Here is a tiny trained network, its code and every weight. The questions are about switching its units off for an input and a target symbol, where a switched-off unit gives its printed mean instead of its output.

import numpy as np


def w(rows, s, z=0):
    codes = np.array(rows[::2]) - 128.0
    scale = np.full(codes.shape[1], s)
    scale[-1] = z or s
    return codes * scale


def norm(h):
    return h / np.sqrt((h * h).mean(-1, keepdims=True) + 1e-5)


def f(y):
    return np.maximum(y, 0)


def softmax(a):
    e = np.exp(a - a.max(-1, keepdims=True))
    return e / e.sum(-1, keepdims=True)


def log_softmax(a):
    a = a - a.max(-1, keepdims=True)
    return a - np.log(np.exp(a).sum(-1, keepdims=True))


def net(x, mask):
    ids = ['ΓΠΦΩαζη'.index(c) for c in x.split()]
    T = len(ids)
    res = E[ids] + P[:T]
    q, k, v = (norm(res) @ M[0].T for M in (Q, K, V))
    z = softmax(np.where(np.tri(T) > 0, q @ k.T / 3**0.5, -1e9)) @ v
    res = res + np.where(mask[0], z, O[0][:, -1]) @ O[0][:, :-1]
    y = f(norm(res) @ A[0][:, :-1].T + A[0][:, -1])
    res = res + np.where(mask[1:9], y, B[0][:, -1]) @ B[0][:, :-1]
    return log_softmax(norm(res)[-1] @ U[:, :-1].T + U[:, -1])


Q, K, V, O, A, B = {}, {}, {}, {}, {}, {}
E = w([
[54,105,112,42,183,107],'Γ',
[80,196,74,178,165,123],'Π',
[178,25,177,140,223,154],'Φ',
[180,82,79,163,126,173],'Ω',
[179,124,174,140,64,96],'α',
[128,148,202,132,84,132],'ζ',
[158,103,107,139,7,206],'η',
],0.017)
P = w([
[90,141,130,182,141,198],'0',
[135,154,128,179,148,172],'1',
[70,131,119,127,99,141],'2',
[148,165,120,160,150,170],'3',
[62,120,122,137,92,128],'4',
[170,194,128,134,155,153],'5',
[59,92,113,166,92,108],'6',
[183,238,135,90,166,145],'7',
[7,63,140,185,83,99],'8',
[168,199,96,116,164,141],'9',
],0.013)
Q[0] = w([
[92,65,130,100,129,102],'h0',
[254,229,157,150,236,126],'h0',
[154,137,119,109,154,101],'h0',
],0.018)
K[0] = w([
[196,185,164,119,159,96],'h0',
[10,12,137,222,75,50],'h0',
[81,100,151,225,158,157],'h0',
],0.013)
V[0] = w([
[94,39,218,38,214,213],'h0',
[109,21,7,127,116,133],'h0',
[42,255,77,135,115,198],'h0',
],0.0059)
O[0] = w([
[135,130,173,27,109,74,6],'h0',
[10,2,124,211,75,52,67],'h0',
[146,218,89,104,195,54,158],'h0',
],0.0078,0.0021)
A[0] = w([
[149,13,213,124,142,148,133],'n0',
[141,113,75,103,109,135,173],'n1',
[111,202,64,128,161,66,134],'n2',
[173,119,141,128,50,217,2],'n3',
[120,75,96,115,187,165,210],'n4',
[114,164,124,183,101,139,202],'n5',
[107,201,59,162,133,126,207],'n6',
[97,125,74,2,173,88,115],'n7',
],0.014,0.0059)
B[0] = w([
[97,109,181,105,250,131,203],'n0',
[132,120,196,101,24,118,165],'n1',
[36,126,120,130,221,115,174],'n2',
[94,60,133,96,115,175,231],'n3',
[138,194,190,137,178,91,205],'n4',
[149,149,85,157,120,141,255],'n5',
[101,112,98,96,86,109,228],'n6',
[143,200,221,179,19,124,157],'n7',
],0.013,0.0091)
U = w([
[103,161,233,117,88,84,82],'Γ',
[34,121,58,95,181,111,180],'Π',
[126,59,182,59,227,128,253],'Φ',
[69,72,196,254,154,135,38],'Ω',
[113,85,139,148,120,240,159],'α',
[147,194,124,22,155,148,152],'ζ',
[125,159,108,198,75,95,68],'η',
],0.0075,0.0038)

Each question gives the input, a string of symbols that net reads in full, and the target symbol t.
The units are the heads (3 rows each of Q, K, V and O) and the neurons (one row each of A and B). Each row of codes is followed by its name. A weight is (code - 128) times the scale printed after its matrix; where a second scale follows, it is the last column's (O, A, B and U).
mask holds one flag per unit, heads first, then neurons. A switched-off unit (its flag False) gives its mean, the last column of its rows in O or B, instead of its output. The means were averaged over made-up inputs and are rounded, as every weight is.
A unit's drop is (log p(t) with every unit on - log p(t) with that unit switched off) / (log p(t) with every unit on - log p(t) with every unit switched off).
The circuit of an input: a set's keep is (log p(t) with only the set's units on - log p(t) with every unit switched off) / (log p(t) with every unit on - log p(t) with every unit switched off). Starting from all 9 units, units are removed one at a time, each time the one whose removal leaves the highest keep (on an exact tie, the one counted first), for as long as the keep stays at least 0.8.
circuit, biggest first: the units of the circuit, biggest drop first
k most important neurons: the k neurons with the biggest drops, biggest first
drop of u: that unit's drop, to one decimal
input Φ Γ η Π Ω, target Π: circuit, biggest first => [h0]
input α ζ Γ α α Π Ω, target Π: circuit, biggest first => [h0, n6]
input α α Γ Ω, target Γ: circuit, biggest first => [h0, n1]
input α α η ζ ζ Ω η α, target η: circuit, biggest first => [h0, n0, n4]
input Γ η α η Ω, target η: circuit, biggest first => [h0, n3, n0]
input η Π ζ Ω Φ Φ ζ, target Φ: circuit, biggest first => [h0, n0]
input η Ω η η η α Π Π α, target Π: circuit, biggest first => [h0, n2, n6]
input η Φ Ω Ω Ω, target Ω: 2 most important neurons => [n3, n4]
input ζ Φ α Φ Ω α α, target α: circuit, biggest first => [h0, n3]
input Ω η α Ω α, target Ω: circuit, biggest first => [h0, n6, n1]
input α Ω Ω, target Ω: 2 most important neurons => [n4, n3]
input Φ α Φ Ω, target Φ: drop of n7 => 0.0
input Ω η α Π α, target Π: drop of n3 => 0.0
input Π ζ ζ η Ω α Ω ζ ζ, target ζ: drop of n7 => 0.1
input α Π Π Ω ζ α Ω α, target Ω: circuit, biggest first => [h0]
